Below are the code and all the weights of a small trained network. Each question names an input and a target symbol and asks about switching units off, where a switched-off unit gives its printed mean instead of its output.

import numpy as np


def w(rows, s, z=0):
    codes = np.array(rows[::2]) - 128.0
    scale = np.full(codes.shape[1], s)
    scale[-1] = z or s
    return codes * scale


def norm(h):
    return h / np.sqrt((h * h).mean(-1, keepdims=True) + 1e-5)


def f(y):
    return y / 2 * (1 + np.tanh(0.7978845608 * (y + 0.044715 * y**3)))


def softmax(a):
    e = np.exp(a - a.max(-1, keepdims=True))
    return e / e.sum(-1, keepdims=True)


def log_softmax(a):
    a = a - a.max(-1, keepdims=True)
    return a - np.log(np.exp(a).sum(-1, keepdims=True))


def net(x, mask):
    ids = ['αβγδεζθξπψω'.index(c) for c in x.split()]
    T = len(ids)
    res = E[ids] + P[:T]
    u = 0
    for l in range(3):
        r = norm(res)
        for j in range(3):
            rows = slice(2 * j, 2 * j + 2)
            q, k, v = (r @ M[l][rows].T for M in (Q, K, V))
            z = softmax(np.where(np.tri(T) > 0, q @ k.T / 2**0.5, -1e9)) @ v
            o = O[l][rows]
            res = res + np.where(mask[u + j], z, o[:, -1]) @ o[:, :-1]
        u += 3
        y = f(norm(res) @ A[l][:, :-1].T + A[l][:, -1])
        res = res + np.where(mask[u : u + 8], y, B[l][:, -1]) @ B[l][:, :-1]
        u += 8
    return log_softmax(norm(res)[-1] @ U[:, :-1].T + U[:, -1])


Q, K, V, O, A, B = {}, {}, {}, {}, {}, {}
E = w([
[126,150,138],'α',
[135,156,146],'β',
[111,185,171],'γ',
[134,70,64],'δ',
[129,158,142],'ε',
[143,236,157],'ζ',
[122,133,142],'θ',
[111,146,177],'ξ',
[110,112,143],'π',
[149,16,189],'ψ',
[3,201,4],'ω',
],0.0054)
P = w([
[1,128,155],'0',
[56,141,160],'1',
[80,152,148],'2',
[129,44,90],'3',
[129,148,154],'4',
[170,173,167],'5',
[205,170,180],'6',
[216,181,183],'7',
[197,135,109],'8',
],0.0031)
Q[0] = w([
[159,146,169],'0.h1',
[105,131,45],'0.h1',
[154,143,2],'0.h2',
[151,160,153],'0.h2',
[159,97,126],'0.h3',
[141,1,114],'0.h3',
],0.017)
K[0] = w([
[167,167,180],'0.h1',
[69,113,39],'0.h1',
[92,251,173],'0.h2',
[168,137,104],'0.h2',
[120,91,136],'0.h3',
[207,32,124],'0.h3',
],0.015)
V[0] = w([
[48,92,16],'0.h1',
[21,101,254],'0.h1',
[32,122,160],'0.h2',
[176,155,167],'0.h2',
[47,232,133],'0.h3',
[116,154,120],'0.h3',
],0.0057)
O[0] = w([
[15,248,156,56],'0.h1',
[111,25,31,246],'0.h1',
[87,137,77,210],'0.h2',
[151,186,134,102],'0.h2',
[252,166,6,252],'0.h3',
[140,124,122,147],'0.h3',
],0.0045,0.0039)
A[0] = w([
[75,104,100,24],'0.n1',
[92,122,129,82],'0.n2',
[80,107,104,35],'0.n3',
[4,194,253,5],'0.n4',
[131,217,146,70],'0.n5',
[97,116,115,79],'0.n6',
[10,32,71,5],'0.n7',
[110,119,119,98],'0.n8',
],0.0056,0.0011)
B[0] = w([
[151,148,107,128],'0.n1',
[133,152,115,107],'0.n2',
[148,149,110,124],'0.n3',
[254,93,42,204],'0.n4',
[95,121,103,90],'0.n5',
[139,141,118,121],'0.n6',
[162,147,28,254],'0.n7',
[134,134,122,124],'0.n8',
],0.009,0.0014)
Q[1] = w([
[151,51,189],'1.h1',
[109,95,119],'1.h1',
[110,159,140],'1.h2',
[103,140,65],'1.h2',
[181,5,162],'1.h3',
[139,154,158],'1.h3',
],0.014)
K[1] = w([
[104,172,14],'1.h1',
[71,107,105],'1.h1',
[95,172,101],'1.h2',
[50,135,192],'1.h2',
[226,28,254],'1.h3',
[101,138,2],'1.h3',
],0.0097)
V[1] = w([
[2,141,41],'1.h1',
[165,139,63],'1.h1',
[85,107,121],'1.h2',
[224,173,146],'1.h2',
[22,93,149],'1.h3',
[206,149,119],'1.h3',
],0.0073)
O[1] = w([
[118,1,56,227],'1.h1',
[176,174,71,255],'1.h1',
[80,110,112,123],'1.h2',
[202,156,154,137],'1.h2',
[73,90,180,58],'1.h3',
[170,162,89,174],'1.h3',
],0.0065,0.0057)
A[1] = w([
[67,89,196,141],'1.n1',
[133,117,111,159],'1.n2',
[1,219,125,5],'1.n3',
[96,112,128,1],'1.n4',
[72,106,127,17],'1.n5',
[112,117,126,32],'1.n6',
[147,105,94,205],'1.n7',
[211,127,150,215],'1.n8',
],0.0085,0.00074)
B[1] = w([
[185,139,17,97],'1.n1',
[102,118,104,174],'1.n2',
[1,167,96,118],'1.n3',
[145,141,95,101],'1.n4',
[131,137,74,103],'1.n5',
[141,137,114,111],'1.n6',
[68,98,65,253],'1.n7',
[103,72,39,241],'1.n8',
],0.0086,0.003)
Q[2] = w([
[144,174,127],'2.h1',
[86,136,249],'2.h1',
[131,148,197],'2.h2',
[134,141,128],'2.h2',
[176,136,75],'2.h3',
[134,154,154],'2.h3',
],0.021)
K[2] = w([
[95,86,159],'2.h1',
[10,168,170],'2.h1',
[97,34,60],'2.h2',
[107,118,116],'2.h2',
[124,120,247],'2.h3',
[123,92,102],'2.h3',
],0.015)
V[2] = w([
[209,44,185],'2.h1',
[124,126,170],'2.h1',
[40,205,91],'2.h2',
[123,133,125],'2.h2',
[130,191,102],'2.h3',
[57,250,57],'2.h3',
],0.013)
O[2] = w([
[48,194,68,128],'2.h1',
[152,134,81,2],'2.h1',
[51,148,232,159],'2.h2',
[127,128,128,132],'2.h2',
[92,170,92,135],'2.h3',
[65,247,110,175],'2.h3',
],0.011,0.0063)
A[2] = w([
[20,178,217,248],'2.n1',
[145,180,140,144],'2.n2',
[178,2,219,132],'2.n3',
[130,133,135,157],'2.n4',
[227,184,211,161],'2.n5',
[198,205,181,88],'2.n6',
[138,98,138,157],'2.n7',
[148,119,126,154],'2.n8',
],0.0098,0.0015)
B[2] = w([
[5,172,154,251],'2.n1',
[133,104,163,128],'2.n2',
[74,77,189,251],'2.n3',
[128,126,134,123],'2.n4',
[169,147,192,96],'2.n5',
[181,108,184,102],'2.n6',
[119,132,127,143],'2.n7',
[109,136,130,149],'2.n8',
],0.019,0.0026)
U = w([
[118,124,124,24],'α',
[126,144,144,62],'β',
[141,123,92,56],'γ',
[169,143,192,255],'δ',
[49,99,67,225],'ε',
[119,118,78,64],'ζ',
[204,202,119,119],'θ',
[127,124,104,45],'ξ',
[41,211,199,153],'π',
[113,1,203,128],'ψ',
[137,131,91,60],'ω',
],0.0072)

Each question gives the input, a string of symbols that net reads in full, and the target symbol t.
The units are the heads (2 rows each of Q, K, V and O) and the neurons (one row each of A and B). Each row of codes is followed by its name. A weight is (code - 128) times the scale printed after its matrix; where a second scale follows, it is the last column's (O, A, B and U).
mask holds one flag per unit, layer by layer, with each layer's heads first. A switched-off unit (its flag False) gives its mean, the last column of its rows in O or B, instead of its output. The means were averaged over made-up inputs and are rounded, as every weight is.
A unit's drop is (log p(t) with every unit on - log p(t) with that unit switched off) / (log p(t) with every unit on - log p(t) with every unit switched off).
The circuit of an input: a set's keep is (log p(t) with only the set's units on - log p(t) with every unit switched off) / (log p(t) with every unit on - log p(t) with every unit switched off). Starting from the 12 units with the biggest drops (on a tie, the unit counted first), units are removed one at a time, each time the one whose removal leaves the highest keep (on an exact tie, the one counted first), for as long as the keep stays at least 0.8.
circuit, biggest first: the units of the circuit, biggest drop first
top k neurons: the k neurons with the biggest drops, biggest first
heads that matter: for each layer, one digit per head in row order, 1 if its drop is at least 0.15 and else 0, layers parted by /
drop of u: that unit's drop, to one decimal
input ζ ξ ζ ψ ξ, target ψ: circuit, biggest first -> 2.h3, 0.h3
input ζ ψ π θ α ψ γ π, target ψ: top 2 neurons -> 2.n3, 1.n8
input ω ζ ω ζ, target π: circuit, biggest first -> 0.h1, 2.h2
input ω ω δ, target π: heads that matter -> 100 / 000 / 010
input β ζ ζ ψ θ ω ζ ζ ω, target π: circuit, biggest first -> 0.h1, 1.h1
input α γ ψ β, target ψ: heads that matter -> 001 / 001 / 101
input γ ζ ψ ψ γ ξ, target ψ: top 3 neurons -> 2.n3, 1.n8, 0.n4
input ω ζ ζ ψ ψ, target ψ: top 2 neurons -> 2.n3, 2.n1
input π δ ω α ε ζ ψ δ, target ψ: heads that matter -> 001 / 000 / 001
input ζ ω ψ ε ψ ψ ζ ε, target ψ: circuit, biggest first -> 2.h3, 2.n3
input ω ω ψ ζ, target π: circuit, biggest first -> 2.h2, 0.h1
input ψ ζ ζ ε ψ γ, target ψ: top 2 neurons -> 2.n3, 1.n8
input ω π α δ ψ ω π, target π: heads that matter -> 000 / 000 / 010
input γ θ ζ ω ω ε ε, target π: circuit, biggest first -> 0.h1, 2.h3, 2.h2
input ζ ε ω ω ζ ψ, target π: heads that matter -> 101 / 000 / 011
input θ δ α δ ψ γ, target ψ: heads that matter -> 001 / 001 / 001
input ψ γ ω ε ψ ζ, target ψ: heads that matter -> 001 / 100 / 001
input ζ ω ζ ζ ψ θ ω θ, target π: heads that matter -> 100 / 100 / 010
input γ θ δ ζ α ω β, target π: heads that matter -> 100 / 000 / 010
input ψ ε ε θ β π ζ ω ξ, target π: heads that matter -> 100 / 100 / 010
input δ γ γ α θ ω ζ ε, target π: top 2 neurons -> 1.n8, 0.n4
input γ ψ α ζ ζ, target δ: top neuron -> 0.n7
input α ε ζ θ ψ δ α ψ ε, target ψ: drop of 0.h3 -> 1.1
input ξ ζ γ ζ ξ ω δ θ, target π: drop of 2.h2 -> 0.6
input ζ γ ξ γ ψ γ ψ ψ π, target ψ: drop of 2.h3 -> 1.0
